In the rows, 128 means zero.
Facts:
z_442: γ stefu; κ z_104 z_769 z_866; Ω 173
z_821: γ safluras; Ω 598
z_801: γ safluras; κ z_698 z_646 z_727; Ω 173
z_119: γ doflu; Ω 598
z_659: γ stefu; Ω 613
z_96: γ safluras; κ z_532; Ω 598
z_410: γ plisku; Ω 381
z_927: γ nafli; Ω 381
z_909: γ plisku; Ω 173
z_932: γ nafli; κ z_678 z_321 z_755 z_295 z_860; Ω 613
z_862: γ stefu; κ z_119 z_659 z_756; Ω 173
z_859: γ flotru; Ω 173
z_556: γ flotru; κ z_304; Ω 381
z_225: γ stefu; Ω 381
z_320: γ doflu; Ω 757
z_597: γ flotru; Ω 381
z_308: γ plisku; Ω 537
z_140: γ nafli; Ω 381
z_168: γ doflu; Ω 173
z_998: γ doflu; κ z_805 z_678 z_794 z_304 z_871; Ω 381
z_949: γ safluras; Ω 537
z_377: γ plisku; Ω 381
z_495: γ doflu; κ z_298 z_949 z_46; Ω 173
z_216: γ doflu; κ z_119; Ω 381
z_436: γ plisku; κ z_320 z_794; Ω 381
z_691: γ plisku; κ z_385 z_377; Ω 757
z_392: γ plisku; κ z_416 z_67; Ω 173
z_729: γ plisku; κ z_755 z_547 z_105; Ω 613
z_455: γ doflu; κ z_220 z_162 z_62 z_909; Ω 381
z_710: γ nafli; Ω 613
z_435: γ flotru; κ z_351 z_400 z_187; Ω 381
z_921: γ safluras; Ω 173
z_758: γ doflu; κ z_111 z_834; Ω 381
z_276: γ doflu; κ z_104 z_741 z_547 z_617 z_105; Ω 173
z_673: γ stefu; Ω 173
z_67: γ plisku; Ω 613
z_348: γ safluras; Ω 297
z_379: γ stefu; Ω 381
z_590: γ plisku; Ω 613
z_19: γ safluras; Ω 381
z_778: γ stefu; κ z_104 z_486 z_620; Ω 297
z_866: γ doflu; Ω 297
z_756: γ safluras; Ω 381
z_304: γ nafli; Ω 757
z_794: γ plisku; Ω 613
z_985: γ safluras; Ω 757
z_297: γ plisku; Ω 613
z_719: γ doflu; Ω 537
z_820: γ plisku; Ω 757
z_926: γ safluras; κ z_918 z_6 z_304; Ω 381
z_696: γ stefu; κ z_343 z_668; Ω 381
z_678: γ plisku; Ω 381
z_382: γ stefu; κ z_71 z_386 z_410; Ω 173
z_668: γ doflu; Ω 598
z_46: γ stefu; Ω 381
z_532: γ plisku; Ω 381
z_71: γ plisku; Ω 381
z_303: γ plisku; Ω 381
z_646: γ doflu; Ω 381
z_814: γ plisku; Ω 381
z_117: γ stefu; κ z_927 z_620 z_756; Ω 613
z_113: γ plisku; Ω 173
z_677: γ nafli; κ z_710; Ω 598
z_416: γ flotru; Ω 757
z_533: γ safluras; κ z_847 z_154 z_187 z_860; Ω 297
z_471: γ doflu; κ z_690 z_590; Ω 381
z_27: γ stefu; κ z_416 z_954; Ω 613
z_242: γ stefu; κ z_351 z_154 z_518; Ω 297
z_248: γ flotru; κ z_719 z_794 z_385 z_187; Ω 381
z_555: γ stefu; Ω 381
z_769: γ nafli; Ω 381
z_965: γ flotru; Ω 297
z_486: γ flotru; Ω 613
z_339: γ doflu; Ω 381
z_554: γ plisku; κ z_949 z_828 z_62; Ω 173
z_566: γ doflu; Ω 381
z_683: γ doflu; Ω 757
z_662: γ doflu; κ z_678 z_547 z_225; Ω 757
z_834: γ nafli; Ω 297
z_70: γ doflu; κ z_454 z_201; Ω 173
z_871: γ flotru; Ω 381
z_708: γ doflu; κ z_646 z_834 z_727; Ω 381
z_755: γ nafli; Ω 381
z_698: γ plisku; Ω 537
z_374: γ flotru; Ω 613
z_376: γ nafli; Ω 381
z_388: γ plisku; κ z_597 z_252 z_898 z_566 z_617; Ω 173
z_62: γ doflu; Ω 757
z_53: γ safluras; κ z_768 z_847 z_898 z_532; Ω 173
z_690: γ flotru; Ω 757
z_400: γ nafli; Ω 381
z_220: γ plisku; Ω 613
z_15: γ safluras; κ z_794 z_921 z_668; Ω 173
z_874: γ nafli; Ω 173
z_560: γ flotru; κ z_814; Ω 381
z_460: γ plisku; Ω 381
z_538: γ flotru; Ω 173
z_826: γ safluras; κ z_828; Ω 613
z_86: γ stefu; Ω 173
z_201: γ safluras; Ω 381
z_573: γ safluras; Ω 537
z_897: γ safluras; κ z_828 z_566 z_460; Ω 537
z_860: γ plisku; Ω 381
z_601: γ stefu; Ω 381
z_561: γ stefu; κ z_949; Ω 381
z_111: γ stefu; Ω 613
z_954: γ doflu; Ω 598
z_808: γ doflu; κ z_297 z_794; Ω 381
z_219: γ flotru; Ω 613
z_41: γ nafli; Ω 381
z_386: γ safluras; Ω 173
z_761: γ stefu; κ z_755 z_617 z_62; Ω 173
z_9: γ flotru; κ z_308 z_303 z_86; Ω 381
z_902: γ flotru; κ z_67 z_154; Ω 381
z_80: γ plisku; κ z_348 z_985; Ω 173
z_298: γ flotru; Ω 381
z_321: γ plisku; Ω 381
z_929: γ doflu; κ z_379 z_866 z_303 z_111; Ω 757
z_828: γ flotru; Ω 598
z_229: γ plisku; Ω 173
z_385: γ safluras; Ω 173
z_521: γ doflu; κ z_601; Ω 173
z_855: γ safluras; κ z_320 z_820; Ω 381
z_686: γ doflu; Ω 381
z_244: γ doflu; κ z_719 z_67; Ω 613
z_63: γ nafli; κ z_741 z_601; Ω 537
z_904: γ plisku; Ω 537
z_112: γ doflu; κ z_71 z_871 z_859 z_86; Ω 381
z_105: γ stefu; Ω 381
z_162: γ nafli; Ω 381
z_378: γ flotru; Ω 297
z_591: γ stefu; κ z_19 z_566; Ω 381
z_6: γ plisku; Ω 757
z_918: γ safluras; Ω 297
z_749: γ nafli; κ z_866 z_400; Ω 297
z_351: γ doflu; Ω 297
z_795: γ doflu; κ z_229 z_646; Ω 613
z_518: γ nafli; Ω 381
z_271: γ doflu; Ω 297
z_815: γ safluras; Ω 173
z_279: γ flotru; κ z_104 z_710 z_374; Ω 173
z_847: γ doflu; Ω 381
z_898: γ doflu; Ω 381
z_149: γ nafli; Ω 613
z_723: γ doflu; κ z_271 z_162 z_909; Ω 598
z_151: γ nafli; κ z_710; Ω 757
z_697: γ stefu; κ z_683 z_377; Ω 381
z_805: γ safluras; Ω 381
z_187: γ stefu; Ω 381
z_894: γ safluras; Ω 381
z_452: γ nafli; κ z_566; Ω 537
z_562: γ stefu; κ z_308; Ω 537
z_200: γ plisku; Ω 381
z_990: γ stefu; κ z_894; Ω 381
z_547: γ doflu; Ω 173
z_900: γ nafli; κ z_566 z_154; Ω 757
z_194: γ plisku; Ω 381
z_681: γ stefu; κ z_690 z_386; Ω 613
z_433: γ nafli; κ z_965 z_440 z_573; Ω 613
z_197: γ plisku; κ z_985 z_220 z_374; Ω 757
z_295: γ plisku; Ω 381
z_440: γ stefu; Ω 297
z_841: γ plisku; κ z_298 z_874 z_828 z_377 z_111; Ω 173
z_76: γ stefu; Ω 613
z_620: γ safluras; Ω 613
z_806: γ plisku; κ z_219 z_646 z_201; Ω 757
z_343: γ stefu; Ω 381
z_970: γ stefu; Ω 381
z_454: γ doflu; Ω 381
z_741: γ doflu; Ω 381
z_252: γ stefu; Ω 173
z_154: γ nafli; Ω 173
z_768: γ plisku; Ω 173
z_979: γ nafli; Ω 381
z_973: γ doflu; Ω 757
z_617: γ stefu; Ω 381
z_616: γ doflu; κ z_168 z_532 z_126; Ω 598
z_948: γ plisku; Ω 381
z_104: γ plisku; Ω 173
z_727: γ safluras; Ω 381
z_126: γ safluras; Ω 297

Known rows:
[135  97 172 110 142 108 120 157 134 151 148  53 116 103 155 161 126 151
 146 150 117  80 159 118 178 119  74]: z_442
[ 89 152 193 122 150 174 115 130 130  78 171 114 112 142 134 115 104 162
  97 118 114 141  45 136 147 116  99]: z_662
[132 136 153 140 114 112 118 134 107 170 158  22 115 126 146  97 126 139
 104 167 113 115 186  85 175 120 101]: z_104
[124 129 115 126 108 113 121 125 119 218 139 107 133 141 141  92 143 139
 148 162 143 123 151 111 138 139 125]: z_308
[152 131  98 125 129 116 154 138 158 118 104 197 117 120  98 114 126 105
 147 153 142 127 101 146 111 132 143]: z_112
[109 148 125 144 126 133 136 111 120 157 158 131 148 160 147  98 126 148
 118 119 124 162 127 120 125 145 157]: z_67
[133 125 107 143 135 116 145 120 130 110  93 184 125 113 110 153 129  97
 159 108 137 130 139 136  94 138 134]: z_979
[179  96  99 118 126  92 140 136 141 129 114 184 130 133 121 154 125 107
 156 108 137 121 122 157  89 143 143]: z_697
[123 100 170 118 146 118 131 154 126 137 142  64 125  99 160 138 130 147
 146 147 115  66 172 125 179 113  77]: z_862
[ 89 123 159 115 135 167 141 130 145  90 141 118 135 132 155 119 128 154
 115 130 115 122 108 122 153 110 118]: z_616
[118 159 127 147 130 126 127 118 118 163 164 140 145 151 135  91 124 142
 121 138 136 152 111 134 134 144 145]: z_297
[174 111  87 130 119  99 125 132 118 138 116 163 134 131 123 154 127  89
 148  98 144 133 121 141  83 146 144]: z_46
[ 72 115 195 115 138 104 100 114 112 128 136  53 139 122 137 173 132 157
 133 134 119 114 176  72 190 133 121]: z_154
[143 126  81 140 123 139 170 138 147  99  94 182 119 111 133 113 128  89
 138 124 127 123 125 137  97 126 145]: z_216
[132 103  89 107 110 120 133 143 131 131 112 164 117 127 116 148 117  63
 125 117 143 129  97 115  85 141 170]: z_298
[155 110 148 126 119 133 140 141 128 151 167  49 113 125 151 103 140 158
 120 184 109 100 178 107 178 102  93]: z_80
[166 133  64 151 112 119 168 112 122 148 125 167 140 147 123  94 129 102
 126 132 125 146 155 138  96 134 151]: z_814

Rows:
No name comes twice in this set of rows, the named rows included.
[120 130 107 119 129 107 159 155 162 105  97 190 116 116 102 117 111  82
 146 124 144 112  94 134 115 151 157] : z_556
[196 123  61 138 101 102 152 112 125 143 140 161 135 155 130 104 132 109
 130 131 129 159 146 136  91 136 166] : z_460
[ 49 121 187 100 138 107 110 154 120 167 138  67 112 100 112 131 118 123
 113 165 131  87 129  83 194 129 118] : z_859
[120 102 175 114 133  95 111 136 125 148 150  39 138 122 164 155 127 144
 128 126 121  93 178  95 187 129 105] : z_252
[151 116 139 129 141 111 144 150 132 114 131 108 119 119 140 140 113 130
 146 117 119  98 141 141 136 126  83] : z_778
[122 121 145 120 125 137 134 147 144 129  90 120 131 111 166 160 141 137
 191 140 140  94 145 111 131 134  86] : z_63
[121 113 150 123 126 117 125 128 112 171 165  57 123 129 146 100 142 160
 112 183 109 109 179 105 188 109 113] : z_113
[ 95 108 142 123 125 134 128 122  91 189 165  55 126 122 139 101 141 150
 102 181 109 112 187 110 179 105 115] : z_229
[ 35 169 222 137 163 144  85 110  89 125 156 120 126 134 103 152  88 156
 105  86 111 156  62 123 139 145 102] : z_304
[ 87 116 188 116 142  85  88 141 102 184 147  58 127 106 123 141 118 140
 129 146 128  91 160 109 184 139  93] : z_86
[113 126 157 114 129 166 129 145 134 112 147 106 113 129 155 127 126 144
 119 142 122 119  96 126 139 110 100] : z_723
[133 103 149 111 141  98 139 131 139 115 139 123 140 135 143 142 127 150
 130 115 125 111 139 145 150 129 110] : z_242
[ 95 115 106 132 106 141 141 117 105 200 130 113 146 134 160 103 153 140
 142 157 131 119 164 115 136 126 130] : z_698
[ 14 151 205 121 153 167 114 136  92 120 167 116 120 126 120 119  91 127
  71  85 113 127  42 125 145 131 123] : z_690

The same elements again, as new rows of numbers:
Known rows:
[157 114 141 113 115 137  98 157 137 123 157  62  85 133 103  99  93 159
  91 122 147 137 130 105  85 146 143]: z_19
[131  77 123 147 130  67 127 137 126 167  54  85 178 171 156 153 142 123
 163  80 125 100  88 164 110 117 173]: z_834
[117  82 105 121 124  62 135 137 117 171  63 106 184 145 134 149 155 126
 159  78 139 103  89 170 156 102 174]: z_749
[119 119 108 118 118 124  93 135 148  97 113  70 113 145 104  89 109 169
  71 134 102 106 105 116 126 131 124]: z_826
[149 126 151 117 125 143 106 165 149 130 150  71  92 149 109 108  89 155
 102 136 131 139 133 110  86 154 132]: z_894
[111  97 124 142 112  74  92 113 136 103  66 108 106 137  99 123 173 121
 108  86 131  96 147 142 143 180 155]: z_252
[142 122 156 105 107 115 126 155 122 172 153  64 112 111 152 105  82 130
 148 125 124 159  70  98  94 118 127]: z_140
[119 147 119  88 120 151 137 166 138 163 151  81 101 144 100  95  91 178
  69 148 103 177 140 155 100 132 126]: z_998
[162 141 143 135 109 134 120 158 136 135 147  75  87 110  98  82  90 151
 100 113 160 151 140  78  83 174 138]: z_617
[105 117 147 119  96  84  95 132 116 121 117 110 166 115 150  94  93 130
 142 150  85 123  64 134 152 113 111]: z_433
[112 118 107  98 123 106 170 135 117 191 150  91 101  89 123  68  82 153
 147 144 116 177  96  89 100 168 120]: z_556
[ 99 106 136 124 122  94 102 122 150  99  85 110 126 176 111 139 156 122
  96  92 100  96 140 159 138 166 151]: z_821
[102  75  85 148 131  55 162 122 126 180  64 131 168 108 123 143 170 129
 166  81 139 100 124 166 136 158 173]: z_378
[118 136 155 153 104 115  93 136 172  98 111 130  95 165 108 105 100 137
 100 135 118 109 127 118  90 166 120]: z_620
[171 131 179 115 104 145 164 134 121 192  93  63  92  91 100  64  95 142
 156 133 157 190 142  70 121 189 101]: z_678
[178 104 173 135 120 145 143 138 121 187  92  58  94  81 103  77  98 153
 151 130 159 180 135  71 142 176  95]: z_460
[ 93 127 109 125 107  87 109 124 141  97  85 141 133 133  96 140 149 127
  70  89 113 113 139 170 159 129 147]: z_276

Rows:
No name comes twice in this set of rows, the named rows included.
[156  93 174 143 110 126  92 115 126 173  54  70 108  93 127  55 138 138
 162 150 129 167 144  80 169 195 100] : z_67
[166 135 160 106  61  96 130 148 117 169 144  75  96 126 136  88  86 133
 146  99 146 175  71  81  83 131 143] : z_755
[ 96 121 103 131 115  83 119 118 133  97  69 121 131 112  99 117 167 125
  84  89 129  95 153 154 171 156 145] : z_761
[120 128 130 100 118 143 135 161 130 164 154  73  97 110  97  77  92 154
 101 156 123 149 141 114 104 159 122] : z_696
[147  95 115 122 112  80 138 126 116 167 151  74  88  82 127  76  87 152
 149 124 146 165  92  79  88 172 135] : z_597
[141 130 146 110 122 143 127 156 140 162 152  72  94 126 105  79  95 155
 113 137 129 147 145  87  87 178 127] : z_343
[130 118 129 134 128 122  96 127 172 105  78  68 105 150 106  83 108 169
 101 125  92 103 129  74 102 184 116] : z_111
[ 89 101  95 141 116  59 164 112 120 103  61 149 157  87 114 115 136 116
 144  97 109 103 100 146 171 161 127] : z_279
[137 103 173 157 116  93 138 110 128 139  52  79 136  99 105 126 160 117
 158  90 143 121 144 105 177 187 103] : z_909
[121 143 120  91 120 151 141 167 146 154 148  79 103 142 101 110  91 173
  72 152  94 172 130 151  98 128 113] : z_112
[111  93 126 107 114  64 102 111 116 109  52  72 164 164 157 134 119 122
 143  78  82  96  66 115 149 133 154] : z_874

